Below is a small trained network, with its code and all its weights. Each question gives an input and a class and asks what happens when units are switched off, that is, made to give their printed mean instead of their output.

import numpy as np


def w(rows, s, z=0):
    codes = np.array(rows[::2]) - 128.0
    scale = np.full(codes.shape[1], s)
    scale[-1] = z or s
    return codes * scale


def f(y):
    return np.maximum(y, 0)


def log_softmax(a):
    a = a - a.max(-1, keepdims=True)
    return a - np.log(np.exp(a).sum(-1, keepdims=True))


def net(x, mask):
    res = np.array(x, float).reshape(1, 3) / 4 @ E
    y = f(res @ A[0][:, :-1].T + A[0][:, -1])
    res = res + np.where(mask, y, B[0][:, -1]) @ B[0][:, :-1]
    return log_softmax(res[-1] @ U[:, :-1].T + U[:, -1])


A, B = {}, {}
E = w([
[46,138,2],'x0',
[142,246,110],'x1',
[225,104,57],'x2',
],0.0079)
A[0] = w([
[86,113,80,94],'N0',
[35,134,159,161],'N1',
[232,144,187,116],'N2',
[102,124,99,98],'N3',
[92,123,39,131],'N4',
[155,126,179,88],'N5',
[253,87,42,111],'N6',
[100,28,143,116],'N7',
[61,99,74,90],'N8',
[121,132,152,252],'N9',
[78,137,170,92],'N10',
[128,119,68,119],'N11',
[114,23,134,109],'N12',
[140,109,210,112],'N13',
[91,124,59,97],'N14',
[152,227,127,107],'N15',
[150,220,128,107],'N16',
[133,207,131,109],'N17',
[38,146,207,76],'N18',
[177,99,192,81],'N19',
],0.015,0.011)
B[0] = w([
[81,141,142,170],'N0',
[187,186,127,227],'N1',
[55,145,172,204],'N2',
[96,152,132,150],'N3',
[96,106,181,214],'N4',
[73,157,126,158],'N5',
[203,234,104,214],'N6',
[127,82,60,197],'N7',
[67,144,142,188],'N8',
[209,25,214,254],'N9',
[129,196,102,162],'N10',
[114,134,155,170],'N11',
[121,84,54,193],'N12',
[87,133,144,190],'N13',
[79,135,156,183],'N14',
[110,91,65,185],'N15',
[111,95,68,180],'N16',
[107,103,77,173],'N17',
[131,255,80,198],'N18',
[56,155,134,174],'N19',
],0.034,0.011)
U = w([
[73,150,170,58],'0',
[199,214,101,100],'1',
[121,77,9,110],'2',
[197,101,178,254],'3',
],0.013,0.0026)

Each question gives the input, the list of numbers given to net, and the class t.
The units are the neurons (one row each of A and B). Each row of codes is followed by its name. A weight is (code - 128) times the scale printed after its matrix; where a second scale follows, it is the last column's (A, B and U).
mask holds one flag per neuron, in row order. A switched-off neuron (its flag False) gives its mean, the last column of its row in B, instead of its output. The means were averaged over made-up inputs and are rounded, as every weight is.
A unit's drop is (log p(t) with every unit on - log p(t) with that unit switched off) / (log p(t) with every unit on - log p(t) with every unit switched off).
The circuit of an input: a set's keep is (log p(t) with only the set's units on - log p(t) with every unit switched off) / (log p(t) with every unit on - log p(t) with every unit switched off). Starting from the 12 units with the biggest drops (on a tie, the unit counted first), units are removed one at a time, each time the one whose removal leaves the highest keep (on an exact tie, the one counted first), for as long as the keep stays at least 0.8.
units of the circuit, in order: the units of the circuit, biggest drop first
most important unit: the unit with the biggest drop
k most important neurons: the k neurons with the biggest drops, biggest first
drop when u is switched off: that unit's drop, to one decimal
input [0,-3,3], class 3: most important unit	N18
input [2,6,5], class 2: 2 most important neurons	N15, N1
input [4,-6,6], class 1: 3 most important neurons	N6, N15, N16
input [-4,3,-5], class 1: 2 most important neurons	N18, N4
input [-3,-2,-3], class 3: units of the circuit, in order	N9, N8
input [3,-5,-4], class 2: 2 most important neurons	N6, N7
input [1,-5,5], class 1: 2 most important neurons	N6, N15
input [2,8,-7], class 2: 2 most important neurons	N15, N16
input [-7,-2,7], class 0: 3 most important neurons	N2, N19, N1
input [7,-1,-8], class 1: 2 most important neurons	N1, N18
input [-6,1,5], class 0: 2 most important neurons	N2, N1
input [1,-8,8], class 1: 3 most important neurons	N6, N15, N16
input [7,8,5], class 2: 4 most important neurons	N15, N16, N17, N2
input [5,1,-8], class 1: units of the circuit, in order	N1
input [-8,-2,7], class 0: 2 most important neurons	N2, N19
input [-2,-7,-8], class 1: 2 most important neurons	N18, N1
input [-4,-6,3], class 2: 2 most important neurons	N12, N7
input [-8,7,7], class 0: drop when N2 is switched off	4.0
input [-3,7,0], class 2: drop when N0 is switched off	0.0
input [-1,-1,-5], class 1: units of the circuit, in order	N18
input [5,-7,8], class 1: drop when N6 is switched off	6.4
input [-1,5,-5], class 1: drop when N18 is switched off	1.4
